Here is a tiny trained network, its code and every weight. The questions are about switching its units off for an input and a class, where a switched-off unit gives its printed mean instead of its output.

import numpy as np


def w(rows, s, z=0):
    codes = np.array(rows[::2]) - 128.0
    scale = np.full(codes.shape[1], s)
    scale[-1] = z or s
    return codes * scale


def f(y):
    return np.maximum(y, 0)


def log_softmax(a):
    a = a - a.max(-1, keepdims=True)
    return a - np.log(np.exp(a).sum(-1, keepdims=True))


def net(x, mask):
    res = np.array(x, float).reshape(1, 4) / 4 @ E
    y = f(res @ A[0][:, :-1].T + A[0][:, -1])
    res = res + np.where(mask, y, B[0][:, -1]) @ B[0][:, :-1]
    return log_softmax(res[-1] @ U[:, :-1].T + U[:, -1])


A, B = {}, {}
E = w([
[125,135,123,123,123,130,129,130],'x0',
[204,207,92,128,132,62,149,119],'x1',
[131,131,147,206,6,160,208,121],'x2',
[148,90,133,66,130,135,203,224],'x3',
],0.011)
A[0] = w([
[68,79,128,34,231,115,54,206,1],'N1',
[188,100,126,43,172,66,181,225,17],'N2',
[159,191,85,139,178,62,65,79,129],'N3',
[161,209,104,107,194,49,64,61,147],'N4',
[191,168,125,244,23,145,181,77,47],'N5',
[110,164,109,107,151,98,97,92,103],'N6',
[131,107,135,39,179,122,92,144,135],'N7',
[83,137,142,203,90,151,39,2,114],'N8',
[233,120,101,49,141,90,180,237,184],'N9',
[4,65,166,150,153,179,65,119,156],'N10',
[142,158,96,106,165,88,48,68,109],'N11',
[11,76,181,117,174,164,57,90,38],'N12',
[62,52,200,118,53,212,227,187,110],'N13',
],0.006,0.0088)
B[0] = w([
[55,157,190,196,89,74,231,184,194],'N1',
[191,145,40,51,191,126,63,47,173],'N2',
[200,76,124,134,99,176,66,112,213],'N3',
[188,83,114,123,87,171,56,104,239],'N4',
[146,214,82,57,254,57,122,89,216],'N5',
[123,102,142,132,110,158,122,132,160],'N6',
[125,166,119,103,169,97,138,107,204],'N7',
[84,190,146,128,173,63,187,145,222],'N8',
[71,162,164,166,133,93,179,160,254],'N9',
[88,219,126,127,180,52,190,143,230],'N10',
[165,90,140,153,76,169,97,159,195],'N11',
[190,175,64,60,220,123,74,63,179],'N12',
[161,70,159,196,66,174,92,135,236],'N13',
],0.0089,0.0087)
U = w([
[151,152,75,53,177,107,112,109,250],'0',
[75,156,176,175,118,87,204,151,60],'1',
[163,7,146,157,36,243,85,133,59],'2',
],0.011,0.0018)

Each question gives the input, the list of numbers given to net, and the class t.
The units are the neurons (one row each of A and B). Each row of codes is followed by its name. A weight is (code - 128) times the scale printed after its matrix; where a second scale follows, it is the last column's (A, B and U).
mask holds one flag per neuron, in row order. A switched-off neuron (its flag False) gives its mean, the last column of its row in B, instead of its output. The means were averaged over made-up inputs and are rounded, as every weight is.
A unit's drop is (log p(t) with every unit on - log p(t) with that unit switched off) / (log p(t) with every unit on - log p(t) with every unit switched off).
top k neurons: the k neurons with the biggest drops, biggest first
drop when u is switched off: that unit's drop, to one decimal
input [4,-2,-1,8], class 1: top neuron -> N9
input [0,-1,-6,7], class 1: top 2 neurons -> N1; N9
input [6,-1,1,1], class 2: top 4 neurons -> N8; N5; N10; N1
input [-4,-5,4,1], class 2: top 2 neurons -> N13; N9
input [5,5,4,-2], class 0: top 2 neurons -> N5; N1
input [2,7,8,0], class 0: top 2 neurons -> N5; N1
input [-8,-1,5,6], class 2: top 3 neurons -> N13; N10; N8
input [-5,7,7,-2], class 0: drop when N6 is switched off -> 0.0
input [-3,-2,-5,6], class 1: drop when N9 is switched off -> 0.1
input [-5,-7,-7,4], class 1: drop when N1 is switched off -> 1.7
